Here is a tiny trained network, its code and every weight. The questions are about switching its units off for an input and a class, where a switched-off unit gives its printed mean instead of its output.

import numpy as np


def w(rows, s, z=0):
    codes = np.array(rows[::2]) - 128.0
    scale = np.full(codes.shape[1], s)
    scale[-1] = z or s
    return codes * scale


def f(y):
    return np.maximum(y, 0)


def log_softmax(a):
    a = a - a.max(-1, keepdims=True)
    return a - np.log(np.exp(a).sum(-1, keepdims=True))


def net(x, mask):
    res = np.array(x, float).reshape(1, 3) / 4 @ E
    y = f(res @ A[0][:, :-1].T + A[0][:, -1])
    res = res + np.where(mask, y, B[0][:, -1]) @ B[0][:, :-1]
    return log_softmax(res[-1] @ U[:, :-1].T + U[:, -1])


A, B = {}, {}
E = w([
[218,181,199],'x0',
[58,171,255],'x1',
[91,252,113],'x2',
],0.0088)
A[0] = w([
[120,134,115,86],'neuron 0',
[148,37,169,254],'neuron 1',
[255,165,111,136],'neuron 2',
[116,178,106,165],'neuron 3',
[181,154,217,66],'neuron 4',
[146,143,219,59],'neuron 5',
[116,113,19,247],'neuron 6',
[107,123,139,119],'neuron 7',
[127,144,153,133],'neuron 8',
[141,70,155,207],'neuron 9',
[120,82,162,157],'neuron 10',
[109,104,88,115],'neuron 11',
[138,157,135,75],'neuron 12',
[166,117,103,146],'neuron 13',
[6,96,170,129],'neuron 14',
[131,183,69,129],'neuron 15',
[123,75,133,167],'neuron 16',
[113,210,91,153],'neuron 17',
],0.02,0.0047)
B[0] = w([
[123,129,128,134],'neuron 0',
[202,77,221,224],'neuron 1',
[254,203,85,217],'neuron 2',
[93,164,81,172],'neuron 3',
[105,33,63,198],'neuron 4',
[92,36,103,190],'neuron 5',
[95,18,70,251],'neuron 6',
[120,141,144,142],'neuron 7',
[113,124,111,154],'neuron 8',
[164,95,208,189],'neuron 9',
[130,122,184,169],'neuron 10',
[112,97,136,173],'neuron 11',
[119,146,100,144],'neuron 12',
[179,116,121,173],'neuron 13',
[77,216,241,209],'neuron 14',
[108,136,61,181],'neuron 15',
[131,106,171,177],'neuron 16',
[81,174,42,194],'neuron 17',
],0.034,0.016)
U = w([
[138,19,186,116],'0',
[62,85,105,85],'1',
[129,127,248,99],'2',
[58,196,169,251],'3',
[254,144,183,172],'4',
[191,212,107,33],'5',
],0.009,0.0027)

Each question gives the input, the list of numbers given to net, and the class t.
The units are the neurons (one row each of A and B). Each row of codes is followed by its name. A weight is (code - 128) times the scale printed after its matrix; where a second scale follows, it is the last column's (A, B and U).
mask holds one flag per neuron, in row order. A switched-off neuron (its flag False) gives its mean, the last column of its row in B, instead of its output. The means were averaged over made-up inputs and are rounded, as every weight is.
A unit's drop is (log p(t) with every unit on - log p(t) with that unit switched off) / (log p(t) with every unit on - log p(t) with every unit switched off).
The circuit of an input: a set's keep is (log p(t) with only the set's units on - log p(t) with every unit switched off) / (log p(t) with every unit on - log p(t) with every unit switched off). Starting from the 12 units with the biggest drops (on a tie, the unit counted first), units are removed one at a time, each time the one whose removal leaves the highest keep (on an exact tie, the one counted first), for as long as the keep stays at least 0.8.
circuit, biggest first: the units of the circuit, biggest drop first
unit that matters most: the unit with the biggest drop
top k neurons: the k neurons with the biggest drops, biggest first
drop when u is switched off: that unit's drop, to one decimal
input [6,-2,-7], class 4: circuit, biggest first => (neuron 2)
input [4,0,0], class 4: top 3 neurons => (neuron 6; neuron 2; neuron 17)
input [6,0,2], class 5: circuit, biggest first => (neuron 2; neuron 1)
input [7,1,2], class 1: top 3 neurons => (neuron 4; neuron 5; neuron 1)
input [0,1,5], class 3: top 2 neurons => (neuron 6; neuron 2)
input [0,2,0], class 2: top 2 neurons => (neuron 6; neuron 2)
input [0,0,5], class 1: top 2 neurons => (neuron 2; neuron 14)
input [0,4,-4], class 2: top 2 neurons => (neuron 6; neuron 14)
input [5,1,8], class 1: top 2 neurons => (neuron 4; neuron 5)
input [-1,7,-1], class 2: top 2 neurons => (neuron 14; neuron 6)
input [0,1,6], class 3: top 2 neurons => (neuron 6; neuron 2)
input [4,0,6], class 5: top 2 neurons => (neuron 6; neuron 2)
input [-1,6,-4], class 2: top 2 neurons => (neuron 14; neuron 6)
input [-7,2,-5], class 2: unit that matters most => neuron 14
input [-6,8,-6], class 2: drop when neuron 9 is switched off => 0.0
input [3,8,2], class 1: drop when neuron 1 is switched off => 0.1
input [2,-8,3], class 5: drop when neuron 2 is switched off => 1.1
